Rows near named flat spaces through zero:
sj-sn: -48, -28, 17, -57, 7, -28, -11, -11, -10, -51, -45, -15, 5, -8, -28, 17, -18, 40, -38, 36, 31, 54, -27, 71, 10
qs-rr: -19, 1, -35, 26, -11, 6, -6, 16, 25, -10, 31, 41, 29, 27, 14, 1, 29, 30, 26, -24, -24, -58, 1, -20, -33
nt-bh: 7, -7, -32, -87, -16, 1, -26, 0, 53, 16, 22, 2, 4, 28, 30, 31, -50, -16, -5, 36, 44, 22, -5, 26, -13
sj-sn: -13, -27, -4, -8, 29, -1, -1, 1, 4, -7, -15, -2, -4, -11, -22, 4, 12, 5, 4, -3, -4, 26, -26, 28, 1
hf-jl: -4, 1, -5, -2, -10, -11, -4, -7, 3, 8, -7, -4, 6, -7, -8, -5, -11, 10, -22, 19, 11, 22, 14, -8, 28
hc-zp: -1, 24, 12, 1, 21, 3, 2, -12, -33, -38, -13, 17, 23, -6, -15, -5, -7, 12, 14, -12, 10, -12, -3, 2, 9
qs-rr: -41, -2, -24, -5, -69, 6, -15, 20, 30, -26, -16, 23, 0, 11, -8, -12, 7, 8, -36, 16, -29, -16, -19, 12, -20
hf-jl: -34, -5, 42, 59, 12, -8, -8, -10, -14, -9, -29, -38, 29, -5, -36, -19, 53, 14, -9, -22, -60, -12, 12, 7, 15
nt-bh: -14, -23, -22, -28, -30, 10, -12, 22, 43, 7, 8, 0, -22, 17, 17, 11, 6, -17, -5, 6, -16, -6, -27, 26, -42
hf-jl: -61, -15, 31, -34, -34, -46, -10, -9, -2, -53, 3, -5, 42, 46, 22, 36, -6, 80, -30, 25, 24, -27, 20, 43, -30
qs-rr: 15, 0, -42, -75, 28, 16, -1, 14, -1, -17, -17, 5, -62, -31, 12, 8, -36, -25, 11, 19, 50, 52, -61, 43, -16
sj-sn: 54, 11, -19, 27, 7, 0, 19, 10, 9, 70, 68, -9, -29, 13, 69, 11, 3, -12, 37, -15, 17, -34, 40, -63, -20
hf-jl: 7, 5, -10, 26, 26, -14, 29, 9, -41, -10, 13, 9, -33, -20, 24, 0, 14, 40, 19, -12, 27, -9, -1, -19, -11
sj-sn: -19, 35, 61, -10, -5, 26, -16, -18, -36, -79, -46, 10, 49, 12, -45, -10, -5, -29, 6, -25, -36, -40, -21, 41, -12
hf-jl: -4, 20, 7, 23, 6, 15, -25, -2, 19, 21, -7, -45, 8, 0, -1, -16, 29, -31, 9, -16, -47, -15, 6, -3, -1
hc-zp: 9, 32, -20, 9, -35, 34, -15, 25, 19, 19, -9, -32, -55, -14, 25, -26, 17, -58, 0, -7, -42, -19, -23, -6, -32
hc-zp: -5, -72, -15, -42, -22, -12, 32, 26, 14, -4, 12, 38, -53, 6, 10, 32, -15, 14, -17, 20, 33, 31, -42, 39, -40
nt-bh: -43, -86, 50, -1, -51, -75, 33, -2, 3, 1, 35, 5, 16, 54, 27, 56, 1, 96, -52, 33, 32, -5, 45, 20, -25
qs-rr: 35, -27, 25, 22, 13, -17, 25, -17, -12, 49, 8, -6, -1, -13, -18, 2, -16, -8, -17, 12, 19, 45, 35, -30, 53
sr-qn: 13, -6, -4, -32, 17, 28, -36, -10, 59, 29, 17, -4, 50, 34, -11, 13, -6, -54, 28, -14, -28, -9, -1, 14, -6
sj-sn: 17, -4, -15, 5, -11, 25, -4, 14, 24, 31, -5, -12, -34, -13, -3, -15, 8, -51, 0, -4, -28, 12, -19, -3, -6
sj-sn: -5, -20, -84, 42, -60, 2, -1, 26, 56, 62, -1, 29, -30, -32, -23, -41, 12, 1, -54, 34, -22, 49, 5, -58, 54
nt-bh: -10, -9, -27, 11, -62, 10, -1, 21, 29, 12, -5, 20, -21, -2, -6, -17, 4, -14, -34, 15, -24, 1, -9, -13, -3
hc-zp: -5, -53, -5, -47, 25, 9, 6, 6, 13, -16, -17, 23, -15, -6, -33, 18, -10, -16, 3, 4, 9, 44, -54, 56, -13
nt-bh: -7, -13, 41, -15, -6, -53, 14, -17, -22, 4, 28, -31, 10, 28, 46, 38, -19, 61, -18, 25, 53, -4, 52, 1, -4
qs-rr: 25, 49, -6, -52, 4, -13, -4, -10, -24, -3, 14, -26, -25, -4, 59, 15, -50, 7, 4, 28, 72, 6, 21, -7, -2
sr-qn: 19, -8, 12, 17, 0, -37, 50, 12, -59, 13, 9, -27, -89, -34, 51, 8, -5, 41, -18, 20, 57, 25, 11, -17, -7
sr-qn: 37, 4, -30, -31, 62, -26, 13, -7, -15, 40, 32, -30, -41, -23, 52, 22, -28, 26, 24, 21, 83, 46, 17, -16, 17
hf-jl: 27, -29, -4, -11, -40, 28, 22, 2, 3, -1, -32, 70, -10, -23, -71, -20, -41, -56, -38, 17, -3, 53, -30, -3, 44
nt-bh: 10, 16, -28, 29, -56, 10, 5, 5, 7, 16, -14, 37, -2, -21, -30, -37, -16, -14, -42, 21, -9, 18, 14, -49, 51
hc-zp: 4, 14, -3, 12, -26, 4, 2, 9, 0, 8, 3, -7, -19, -2, 17, -9, 3, -8, -7, 1, -8, -14, 5, -15, -9
sj-sn: -16, 0, 60, -32, 16, -45, 19, -32, -58, -65, 12, 23, 56, 35, 12, 44, -37, 78, 2, 9, 68, -24, 34, 22, -4
sr-qn: 12, 25, 34, 42, -10, -13, 45, 2, -81, -37, -7, 17, -33, -22, 13, -11, 0, 30, -3, -11, 21, -26, 10, -26, -5
nt-bh: -44, 10, 21, 26, -33, -13, -2, 4, -25, -40, -36, -17, -6, -10, -13, -18, 24, 31, -35, 6, -25, -10, -4, 14, -3
hc-zp: 14, -6, 34, 22, -85, -26, 58, 11, -52, -20, 16, 49, -37, 9, 29, 8, -30, 33, -44, 20, 37, -29, 28, -35, -16
sr-qn: 15, -33, -60, -15, 65, -26, 11, 11, 12, 59, 16, -40, -71, -45, 31, 10, 6, 28, 8, 25, 54, 82, -12, -2, 21
sj-sn: -17, 18, -48, 31, 47, -8, -21, 7, 17, 23, 18, -34, 0, -11, 27, -10, 46, 37, 32, -15, -11, -11, 8, -20, -2
hf-jl: -16, -27, 26, -16, -51, 11, 9, 5, 2, -38, -25, 44, 10, 14, -41, 1, -15, -19, -31, 6, -20, -2, -26, 30, -11
qs-rr: -7, 43, -12, -9, 35, 0, -26, -5, -6, -2, -10, -56, -10, -16, 26, -8, 11, 4, 18, -1, 5, 0, 1, 7, -1
sr-qn: 1, -22, -13, 5, 15, -5, -1, 4, 17, 31, -2, -22, -19, -14, -5, -2, 12, -4, -6, 7, -5, 33, -4, 2, 13
hf-jl: -32, 5, -8, -37, 3, -56, -19, -20, 8, 0, 22, -31, 35, 23, 42, 31, -23, 85, -22, 44, 64, 14, 51, 3, 18
sr-qn: -22, 13, -24, 28, 5, -13, 20, 10, -44, -42, -23, 27, -23, -36, -11, -21, 13, 54, -10, 2, 17, 8, -16, -11, 13
qs-rr: 36, -71, -11, 44, 15, -5, 45, 2, 14, 51, 41, 72, 16, 6, -33, 10, 5, 5, 10, -15, 2, 18, 15, -45, 29
hc-zp: 15, 21, 62, 22, 14, 15, -13, -40, -21, -2, -42, -14, 62, -10, -73, -25, -13, -48, -15, -9, -34, 20, 25, -6, 70
hf-jl: 10, -9, -1, 24, -32, 14, 48, 27, -47, -41, -14, 61, -57, -25, -10, -14, 1, -2, -5, -13, 1, -14, -41, -6, -28
qs-rr: -7, -2, 41, -11, -18, 11, 9, 0, -18, -51, 4, 35, 26, 35, -2, 17, -4, -5, 17, -24, -13, -56, -13, 25, -47
qs-rr: 7, -21, 91, 12, -61, -15, 24, -22, -29, -8, -17, 6, 26, 22, -32, 7, -28, -17, -53, 14, -10, -2, 36, 1, 22
sj-sn: 9, 51, 4, 32, -44, 3, -1, -6, -12, -6, 17, 22, 32, 17, 17, -16, -10, 6, -3, -5, -6, -55, 44, -54, 8
hc-zp: 40, -25, 71, 26, -85, -39, 58, 2, -29, 46, 52, -7, -39, 36, 65, 31, -29, 8, -42, 21, 32, -32, 71, -46, -23
sr-qn: 22, 37, 72, 3, -18, -18, -9, -44, -22, 17, -1, -38, 57, 20, -3, 2, -39, -14, -26, 17, 13, -4, 76, -27, 53
nt-bh: 0, 4, -40, -16, -15, 37, -19, 18, 37, 1, -14, 17, -15, -8, -17, -18, 3, -47, 5, -5, -31, 5, -42, 11, -12
hc-zp: 10, 2, 25, -1, 0, 17, -3, -9, -6, -4, -26, -4, 5, -9, -34, -12, -7, -41, -8, -4, -20, 15, -11, 12, 17
nt-bh: 22, 37, -13, -13, 42, 22, -14, -18, -13, -10, -18, 11, 25, -23, -30, -17, -23, -26, 21, -6, 13, 21, -6, -9, 42
sr-qn: 8, 2, -44, 37, 55, -9, 44, 20, -62, -21, -5, 26, -69, -60, 9, -16, 24, 51, 27, -15, 38, 20, -34, -20, 1
43, -14, -11, -41, -4, 51, -2, 8, 35, 14, 6, 43, -5, 11, -21, 5, -30, -90, 24, -14, -14, 4, -41, 15, -19 : hf-jl
28, 31, -17, -37, 26, -11, -3, -9, -15, 20, 6, -35, -33, -22, 39, 6, -36, 1, 3, 27, 61, 36, 14, -9, 20 : qs-rr
-30, -36, -17, 26, 31, -11, 8, -4, -3, -23, -15, 44, 37, -11, -55, -6, 23, 48, -2, -8, -8, 22, -14, 5, 31 : sj-sn
-9, 35, -38, 9, 36, 13, -36, 13, 27, 29, 3, -72, -30, -16, 39, -15, 43, -14, 32, -14, -29, -10, -11, 1, -23 : sj-sn
-3, 53, -15, -4, 67, 39, -49, -12, 11, -10, -28, -41, 29, -18, -22, -26, 24, -45, 48, -32, -41, -6, -24, 17, 9 : hc-zp
-4, -19, -8, 2, -35, -15, 20, 12, -2, 0, 11, 23, -20, 4, 13, 6, -7, 24, -22, 15, 17, 1, 3, -9, -9 : hc-zp
-11, 25, 40, -41, -51, -16, -35, -31, 24, 0, 1, -24, 67, 44, 5, 15, -45, -4, -39, 35, 11, -9, 55, 4, 25 : sr-qn
9, 18, -2, -36, 56, 8, -15, -7, -16, 1, -34, -60, -43, -42, 0, -6, -7, -28, 10, 9, 20, 55, -31, 36, 13 : qs-rr
-21, -20, 8, -26, -45, 12, -1, 11, 8, -31, -34, 18, -17, -2, -29, -4, -11, -21, -35, 15, -16, 16, -38, 39, -13 : qs-rr
63, 0, 38, -15, 42, 7, -1, -23, 11, 68, 38, -45, 9, 19, 28, 25, -23, -60, 34, -11, 14, 5, 38, -16, 8 : sr-qn
-17, 29, -19, 12, 37, 11, -29, 4, 9, 0, -6, -44, -1, -10, 13, -13, 38, -1, 30, -20, -29, -17, -11, 7, -15 : sj-sn
-13, 43, -34, -7, 41, 3, -32, 2, 5, 3, -8, -54, -15, -21, 28, -13, 20, 8, 23, -2, 1, 3, -7, 5, -3 : qs-rr
25, 25, 25, 1, 16, -23, 10, -23, -36, 15, 7, -26, 3, -9, 19, 5, -28, 16, -6, 16, 45, 16, 44, -26, 36 : sr-qn
10, 11, 34, 21, 2, 9, -9, -19, -1, 11, -8, -10, 40, 8, -28, -10, 1, -28, -1, -12, -29, -7, 24, -13, 28 : sr-qn
4, 24, -22, -8, -34, 12, -19, 12, 26, 28, -6, -37, -36, -10, 24, -16, -2, -34, -18, 17, -14, 7, -1, -7, -5 : sj-sn
-18, 9, -28, 22, -26, 27, -21, 12, 26, 0, -36, 5, -3, -23, -43, -39, 21, -32, -22, 0, -53, 14, -26, -2, 20 : sj-sn
-24, 7, 80, 50, -54, -10, 2, -16, -17, -26, 2, 2, 67, 48, -13, 1, 19, 12, -19, -20, -52, -75, 48, -12, -12 : qs-rr
3, 58, -7, 27, -19, 6, 0, 8, -27, -16, 8, -5, -13, -4, 38, -17, 8, 10, 13, -12, -2, -52, 16, -34, -19 : hc-zp
-17, 64, -14, 27, -67, 2, -12, -6, -25, -25, -53, 6, 1, -40, -33, -56, -20, 5, -65, 35, -6, 19, 19, -39, 67 : nt-bh
-9, -4, -10, 25, 57, -29, 10, -10, -19, -4, 35, 10, 35, 11, 20, 18, 21, 73, 38, -18, 27, -23, 28, -20, 1 : sj-sn
-4, -21, 0, 8, 10, -20, -9, -12, 26, 37, 17, -18, 30, 14, -1, 10, 5, 19, -7, 10, 1, 15, 33, -12, 25 : hc-zp
-16, 15, -1, -4, -28, 15, 1, 10, -9, -51, -3, 43, 14, 17, -2, -1, 0, 5, 9, -15, -12, -48, -20, 10, -36 : sr-qn
-15, 9, 2, -18, -24, -1, -14, -4, 11, -18, -3, 8, 24, 17, -1, 4, -12, 6, -12, 10, 0, -13, 6, 8, -3 : sr-qn
-52, -45, 8, -53, 37, 10, -25, 9, 26, -56, -23, -4, 15, 22, -22, 28, 27, 3, 25, -19, -28, -5, -69, 99, -62 : nt-bh
48, -20, 83, -36, -11, -8, 43, -24, -52, -16, 3, 26, 0, 16, -7, 33, -64, -29, -11, 8, 49, 10, 15, 14, 3 : qs-rr
36, 13, -1, 23, -48, 18, 14, 7, 7, 30, 19, 27, -9, 7, 8, -13, -15, -39, -8, -2, -12, -21, 20, -47, 5 : sj-sn
-5, 107, -12, -45, 28, 27, -51, -17, -28, -48, -55, -55, -2, -38, 4, -33, -25, -32, 11, 9, 13, 9, -18, 21, 21 : nt-bh
-19, 13, 27, 20, 18, 21, -7, -11, -22, -55, -31, 28, 50, 2, -54, -15, 18, -7, 17, -33, -41, -28, -20, 18, 3 : sj-sn
21, 70, -12, -41, 32, 15, -30, -20, -15, -10, -16, -30, 7, -20, 13, -11, -37, -26, 18, 10, 34, 14, 5, -2, 27 : nt-bh
26, -47, -59, 47, -9, 22, 18, 26, 45, 70, 13, 37, -36, -27, -31, -26, 25, -35, -6, -6, -35, 38, -18, -43, 27 : sj-sn

Rows near named flat spaces through zero (a row that begins with a name and a colon came from that space):
jpns: -13, 7, -21, 43, -27, 1, -10, -18, 36, -24, -63, 38, 4, 40, 44, -3, -11, -31, -7, -32, 16, 16, -15, -42, -29
rjct: 0, 16, -8, 13, -27, 61, -34, 20, 39, -40, -26, -4, -10, 15, 29, -5, 17, 7, 14, -22, 49, 44, 10, -37, -15
jpns: 36, 27, -28, 5, 42, -1, 21, 35, -102, -36, 30, 4, -18, -23, -87, -7, -32, -17, 47, 51, 5, 3, 7, 54, 1
pcpn: -27, -15, 96, 2, 2, -48, 61, -27, 50, 28, -13, -15, -30, -1, 49, 12, -12, -41, -12, -8, -4, -45, -37, -48, 15
pcpn: 21, 58, 12, 1, -14, 21, -3, 5, -44, 1, 28, -15, -39, -31, -13, -28, 28, 24, -4, 23, -15, -19, 9, 15, -29
jgqd: 9, -12, 20, 6, -14, 25, 35, 13, -1, 33, -2, -4, 31, 5, 2, 9, -10, 16, -53, -42, -33, 13, 37, 28, -11
jgqd: -30, 22, -51, -35, 32, -20, -64, -35, 95, 9, -23, -4, -40, -43, 32, -38, 75, -9, 34, 28, 33, -15, -46, -86, 3
rjct: -34, -64, -2, -38, 68, -99, 53, -10, -9, -20, 95, 18, -31, 5, -29, 41, -39, -27, -17, 46, 3, -46, -16, -27, 65
pcpn: 29, -37, 88, -7, 37, -50, 114, 14, 38, 60, 43, -17, 38, -57, -35, -10, -43, -1, -42, -16, -59, 1, 37, 23, 42
jgqd: -5, -15, -44, 2, 27, 42, 4, 22, 61, -12, -43, 19, 14, 1, 8, -2, 10, -16, -28, -47, 26, 57, 31, -35, -4
pcpn: 12, 36, 10, -23, 67, 0, 11, 17, 3, 8, 3, -27, -63, -66, -26, -30, 39, -33, 47, 43, 22, -10, -11, -16, 12
jpns: -36, -42, -48, -49, 15, 11, -73, -5, 12, -33, 17, -4, -9, 23, 15, 31, 35, 21, 5, 8, 44, 7, -6, -17, 36
jpns: 9, -5, 7, -5, 5, 19, 49, 12, -24, -12, -41, -4, 37, -10, -48, 5, -46, -9, -6, -24, -3, 15, -7, 14, -20
rjct: 36, 35, 43, 5, -8, -33, 47, -22, -108, -6, -30, 5, 15, -38, -68, -26, -40, 5, -9, 13, -57, -34, -20, 70, -27
jgqd: 4, 1, -22, 6, 5, -1, 5, 4, 10, 50, 13, -3, 18, -3, -1, -3, 6, 2, -2, 1, -26, -6, 10, 14, -8
jpns: -31, -8, 43, -3, -29, -14, 18, -16, 57, 34, 31, -22, -12, 18, 53, 17, 4, 3, -12, -3, -1, -36, -22, -49, -2
rjct: 1, -4, 24, -19, -1, 34, 48, 20, 54, 37, 4, -35, 30, -28, -12, -2, -8, 16, -17, -27, -5, 14, 10, -22, -12
pcpn: -27, -48, -6, -8, 13, -20, 22, -11, 16, -14, 19, 39, -10, 32, 33, 30, 2, 1, -100, -43, -13, 3, 38, -19, 21
rjct: -9, -14, 28, -47, -12, 88, -5, 26, 19, -16, -35, -45, 19, -12, -3, 17, 17, 36, -24, -48, 34, 38, 16, -6, -5
rjct: 5, 16, 13, 15, -9, -16, 17, -12, 23, 65, -10, -14, 18, -12, 10, -15, 1, -9, 17, 5, -33, -24, -17, 5, -18
pcpn: 11, -4, -78, 22, -59, 35, -21, 14, -29, -33, 35, 33, 66, 47, -26, 11, -39, 59, -42, -27, -16, 38, 39, 25, -36
pcpn: 17, 18, -47, 18, 44, 24, 27, 35, -4, 36, -5, 4, 0, -13, -28, -9, 1, -34, 15, 2, -5, 19, 23, 13, -17
jpns: -4, -1, 4, -20, -22, 29, 0, -8, 6, 13, -38, -17, 38, -8, -9, -1, -2, 25, -17, -29, -10, 5, -9, 7, -23
jgqd: -27, -43, 33, -82, 7, 0, 13, -21, 33, -24, -3, -25, 21, -37, -20, 11, 6, 48, -58, -28, 5, -2, -11, -28, 24
jpns: -28, -13, -38, 1, 3, -4, 22, -1, -10, 8, 12, 11, 4, 37, -2, 31, -24, -18, -14, -3, 2, -21, -16, -18, -19
jgqd: -6, -7, -57, 5, 23, -4, 8, -5, 17, 43, -34, 17, 34, 2, -10, -3, -2, -20, -9, -17, -22, 4, -2, 3, -19
jgqd: 25, 79, -23, 67, 3, 24, 14, 19, -7, 58, -11, 9, -47, -3, 27, -35, 31, -46, 21, 13, -21, -11, 15, 1, -56
pcpn: -9, -54, -37, 11, 48, -37, 9, 7, 6, 39, 6, 26, 23, 30, 4, 29, -13, -39, -2, -4, -15, 5, 19, 26, 37
rjct: -22, -14, -28, -63, 7, 10, -27, -26, -25, 49, -13, -22, 27, -19, -16, 9, 39, 41, -41, -11, -37, -31, -10, 33, -10
jgqd: 5, -10, 74, -1, -35, -5, 19, 2, -42, -18, 36, -18, -5, 14, 4, 20, -24, 23, -10, 4, -7, -16, 4, 27, 16
jgqd: 23, 50, -32, -29, 14, -14, -31, -12, -54, -1, 30, -12, -19, -60, -57, -42, 31, 34, 25, 55, -22, -28, -15, 28, -14
rjct: 6, 5, 27, 17, -4, -20, 5, -13, -39, 39, -22, -3, 1, 9, 9, 3, -2, -19, 13, 7, -30, -29, -12, 42, -3
rjct: 42, 21, 26, 65, -7, -11, 40, 27, -1, -34, 10, 27, -5, 1, -9, -22, -44, -27, 20, 3, 3, 35, 28, 3, 2
pcpn: 3, 20, -6, -5, 41, 36, 25, 17, 3, 11, -26, 6, -39, -25, 5, -12, 38, -20, -51, -29, -2, 14, 35, -9, -15
jgqd: 3, 11, -20, 37, -16, -27, -32, -27, -39, -26, -55, 37, 1, 31, 12, -6, -12, -28, 25, 6, -1, -7, -27, 17, -13
rjct: -50, -19, -16, -59, 10, 48, 24, -6, -54, 50, -15, -26, -2, 24, 0, 54, 22, 12, -84, -40, -24, -45, -3, 19, -36
jpns: -2, -13, 72, -24, 2, -43, -5, -30, 16, 5, -9, -20, -11, -31, 15, -10, 13, 5, 13, 14, -6, -26, -27, 0, 37
pcpn: 18, 35, -24, 6, 23, 55, -40, 15, -34, 30, -71, -10, -17, -16, 4, -19, 54, -20, 22, -9, 1, 17, 14, 44, -22
rjct: -9, 7, 35, 28, -2, 1, 78, 14, 43, 69, 10, -19, 2, 9, 21, 12, -26, -38, 0, -12, -16, -22, -8, -29, -25
jpns: 38, 26, 15, 2, -6, 41, 27, 27, -21, 18, -4, -21, 28, -38, -43, -24, -8, 25, -5, -13, -24, 25, 30, 40, -21
jpns: -17, -3, -30, -10, -8, -6, -45, -26, -13, -21, -38, 13, 2, 16, 8, 3, 12, 0, 9, 2, 12, -8, -29, -4, -7
jgqd: 9, 8, 18, 18, -20, 31, 24, -10, -31, -27, -86, 29, 16, 9, 4, -6, -12, -3, -71, -66, -19, 25, 20, 19, -35
pcpn: -4, 34, 70, -45, -17, 38, -24, -19, 19, -57, -52, -33, -48, -54, 16, -31, 49, 29, -13, -14, 37, 4, -23, -43, -6
jpns: 6, 12, 58, -58, -14, 3, -23, -14, -29, 7, 11, -60, 1, -52, -29, -13, 22, 49, 34, 32, -5, -31, -33, 28, 13
-25, 11, -50, 14, -20, 4, -14, -17, -18, -16, -31, 21, 2, 42, 7, 15, -15, -18, 5, -3, 12, -16, -35, -22, -40 : jpns
-19, 22, -30, -20, -6, -15, -8, -33, -45, 4, -10, 6, -10, -2, -15, -2, 9, 8, -20, 12, -21, -46, -35, 0, -35 : rjct
-23, -10, -16, 1, 8, -7, 4, -15, 64, 55, -25, 1, 10, 6, 38, 1, 20, -19, -12, -20, -11, -10, -11, -33, -10 : jgqd
4, -15, 71, 12, -33, -2, 17, 21, 4, 31, 84, -35, -8, 22, 32, 26, -10, 20, 11, 16, -7, -17, 20, 16, 28 : jgqd
-1, 3, 71, -2, -15, -17, 11, -17, 18, -41, -41, -15, -10, -14, 6, -8, -21, -15, 38, 5, 30, -4, -44, -29, 11 : jpns
-28, 27, -33, -27, -18, 22, -9, -19, 27, 11, -12, -15, -3, -8, 4, -6, 20, 17, -11, -4, 6, -24, -36, -50, -46 : rjct
8, 17, -50, 20, 51, 13, 23, 28, -19, 41, 9, 15, -25, -2, -10, -1, 17, -39, -10, 4, -14, 3, 32, 16, -14 : pcpn
3, 20, 19, 31, -2, 0, 49, 7, 2, 48, -4, -3, -7, 7, 14, 0, -12, -31, -6, -7, -23, -19, 0, -1, -27 : pcpn
16, 1, -77, 13, 16, 2, -1, 25, 24, -75, 60, 52, -6, -4, -29, -18, -13, 21, -41, -2, 20, 55, 54, -38, 6 : rjct
-11, 1, 23, -38, -37, 2, -17, -20, 8, -84, 37, 2, -19, -14, -1, -7, 6, 62, -51, -5, 21, 3, 0, -43, 6 : pcpn
-14, 11, 67, -23, 11, -62, -8, -37, -51, 5, 74, 1, -100, -14, 45, 1, 59, 13, -57, 38, -33, -77, 7, 9, 34 : pcpn
25, 28, -25, 59, 9, 14, -2, 48, -8, 13, 54, 2, -31, 24, 7, 0, -6, -36, 68, 41, 21, 15, 25, 8, 1 : jgqd
15, -5, -19, 20, 1, 1, 2, 14, -44, -20, -1, 17, 17, 19, -26, 8, -30, -8, 14, 4, -1, 16, 11, 34, 0 : jgqd
4, 16, -29, 13, -24, 35, -58, -7, -2, 41, -41, -1, 15, 14, 34, -10, 45, 14, 0, -18, -17, 8, 12, 31, -22 : rjct
54, 10, 10, 42, 8, -47, 27, 13, 8, -27, 32, 30, 19, -35, -40, -43, -40, -1, 22, 22, -19, 34, 29, 17, 24 : rjct
3, 1, -28, 1, 9, -20, -3, -22, -40, 15, -40, 21, 21, -2, -20, -6, -4, -7, -16, -6, -33, -13, -10, 35, -16 : jpns
6, 10, 52, -1, -28, -7, -24, -2, -12, -30, 41, -17, -33, -1, 20, -2, 11, 23, 21, 27, 16, -12, -3, 0, 22 : jgqd
9, -12, -12, 20, 17, -5, -14, 6, -7, 52, -41, -7, 32, 12, 0, 6, -4, -34, 57, 7, -9, 3, -10, 44, 8 : pcpn
-31, -49, 49, -15, 35, -8, 64, 17, -43, 8, 23, -11, -29, 40, 7, 66, -30, -42, -31, -9, 8, -29, 4, 12, 28 : rjct
26, -7, -28, 22, -23, 38, -2, 18, -18, 26, -28, 8, 70, 14, -20, -1, -19, 22, -18, -39, -31, 40, 38, 58, -21 : pcpn
